Below is a small trained network, with its code and all its weights. Each question gives an input and a class and asks what happens when units are switched off, that is, made to give their printed mean instead of their output.

import numpy as np


def w(rows, s, z=0):
    codes = np.array(rows[::2]) - 128.0
    scale = np.full(codes.shape[1], s)
    scale[-1] = z or s
    return codes * scale


def f(y):
    return np.maximum(y, 0)


def log_softmax(a):
    a = a - a.max(-1, keepdims=True)
    return a - np.log(np.exp(a).sum(-1, keepdims=True))


def net(x, mask):
    res = np.array(x, float).reshape(1, 7) / 4 @ E
    y = f(res @ A[0][:, :-1].T + A[0][:, -1])
    res = res + np.where(mask, y, B[0][:, -1]) @ B[0][:, :-1]
    return log_softmax(res[-1] @ U[:, :-1].T + U[:, -1])


A, B = {}, {}
E = w([
[121,91,62,3,40,128,193,218,99],'x0',
[172,119,243,224,70,88,111,106,62],'x1',
[56,155,72,119,200,177,51,238,85],'x2',
[69,179,192,89,170,46,124,178,181],'x3',
[143,67,104,103,221,146,84,220,156],'x4',
[220,252,116,186,127,120,162,73,178],'x5',
[244,141,58,114,186,87,145,125,146],'x6',
],0.006)
A[0] = w([
[180,131,166,199,73,100,117,113,74,243],'N0',
[122,152,74,100,182,135,129,147,148,67],'N1',
[83,151,146,142,129,104,115,134,125,163],'N2',
[64,130,162,162,170,128,107,135,118,189],'N3',
[187,112,67,104,117,101,149,112,126,44],'N4',
[111,158,84,97,178,111,138,115,162,137],'N5',
[151,194,99,145,162,143,124,152,132,22],'N6',
[154,153,145,145,155,108,117,99,130,89],'N7',
[6,152,205,177,169,134,87,171,115,72],'N8',
[166,164,172,70,30,84,167,196,147,172],'N9',
[58,84,123,107,57,182,121,166,108,195],'N10',
[110,131,100,127,157,131,135,137,121,176],'N11',
[107,109,190,169,141,186,121,79,176,204],'N12',
[134,156,172,118,119,96,154,41,172,101],'N13',
[129,142,157,165,123,178,131,70,166,248],'N14',
[137,112,135,160,116,121,108,155,76,111],'N15',
[117,91,113,130,111,74,132,112,124,49],'N16',
[90,70,139,103,47,173,134,183,112,111],'N17',
[130,174,165,130,103,96,149,33,164,131],'N18',
[72,43,162,84,77,54,139,93,94,243],'N19',
[126,119,112,137,170,125,110,136,122,127],'N20',
[137,182,56,97,226,148,126,181,166,140],'N21',
],0.012,0.0014)
B[0] = w([
[135,120,124,169,37,197,127,144,82,222],'N0',
[120,120,150,120,142,221,132,100,123,196],'N1',
[143,133,149,136,152,159,133,138,132,168],'N2',
[130,174,147,119,167,132,122,137,146,204],'N3',
[91,146,165,124,166,104,111,140,140,182],'N4',
[138,105,136,131,116,192,115,134,103,190],'N5',
[118,82,133,89,157,151,129,119,154,173],'N6',
[105,123,109,117,78,135,145,126,112,181],'N7',
[121,196,159,128,198,213,115,181,138,253],'N8',
[120,177,138,108,230,82,119,137,173,211],'N9',
[150,44,120,101,99,116,135,80,119,221],'N10',
[153,93,156,141,150,155,116,132,136,164],'N11',
[130,194,120,119,139,39,143,152,149,203],'N12',
[140,105,113,153,66,180,132,139,82,213],'N13',
[152,149,125,150,109,55,138,167,128,198],'N14',
[127,148,145,141,76,167,154,132,126,161],'N15',
[109,142,136,100,139,144,134,113,110,147],'N16',
[135,50,101,129,90,96,133,87,123,214],'N17',
[147,103,130,183,59,172,108,142,82,223],'N18',
[97,92,104,64,197,193,114,91,149,212],'N19',
[113,181,130,124,120,152,153,112,136,169],'N20',
[80,87,137,73,169,249,118,108,129,251],'N21',
],0.016,0.011)
U = w([
[179,149,163,224,28,125,156,185,50,109],'0',
[126,133,128,90,200,2,162,137,192,74],'1',
[121,21,120,104,87,156,148,83,77,2],'2',
[95,158,208,103,221,178,113,178,133,246],'3',
],0.0078,0.0011)

Each question gives the input, the list of numbers given to net, and the class t.
The units are the neurons (one row each of A and B). Each row of codes is followed by its name. A weight is (code - 128) times the scale printed after its matrix; where a second scale follows, it is the last column's (A, B and U).
mask holds one flag per neuron, in row order. A switched-off neuron (its flag False) gives its mean, the last column of its row in B, instead of its output. The means were averaged over made-up inputs and are rounded, as every weight is.
A unit's drop is (log p(t) with every unit on - log p(t) with that unit switched off) / (log p(t) with every unit on - log p(t) with every unit switched off).
unit that matters most: the unit with the biggest drop
top k neurons: the k neurons with the biggest drops, biggest first
drop of u: that unit's drop, to one decimal
input [5,0,-3,3,-1,-2,-6], class 2: top 3 neurons : N17; N10; N12
input [-6,-1,-4,-2,5,-6,1], class 1: unit that matters most : N21
input [2,-7,2,-5,0,3,-2], class 2: top 3 neurons : N8; N9; N3
input [-4,3,5,3,2,8,6], class 2: top 2 neurons : N8; N9
input [7,5,5,3,4,-4,6], class 2: top 4 neurons : N8; N17; N10; N3
input [7,4,1,3,8,-8,1], class 2: top 2 neurons : N17; N10
input [-2,2,6,-3,-7,-7,7], class 0: top 2 neurons : N21; N19
input [0,2,-6,2,2,-2,8], class 0: top 3 neurons : N21; N8; N10
input [0,-4,0,-4,-5,4,8], class 2: top 3 neurons : N8; N9; N3
input [0,-4,-7,5,-2,-3,-3], class 2: top 2 neurons : N8; N13
input [5,-1,-2,-5,5,8,-8], class 1: drop of N18 : 0.2
input [-1,3,-3,1,1,-1,5], class 0: drop of N21 : 0.1
input [-2,6,-6,-4,3,6,-3], class 0: drop of N18 : 0.0
input [5,5,7,-3,3,-6,-5], class 2: drop of N10 : 0.2
input [8,-3,5,-8,2,7,-2], class 2: unit that matters most : N8
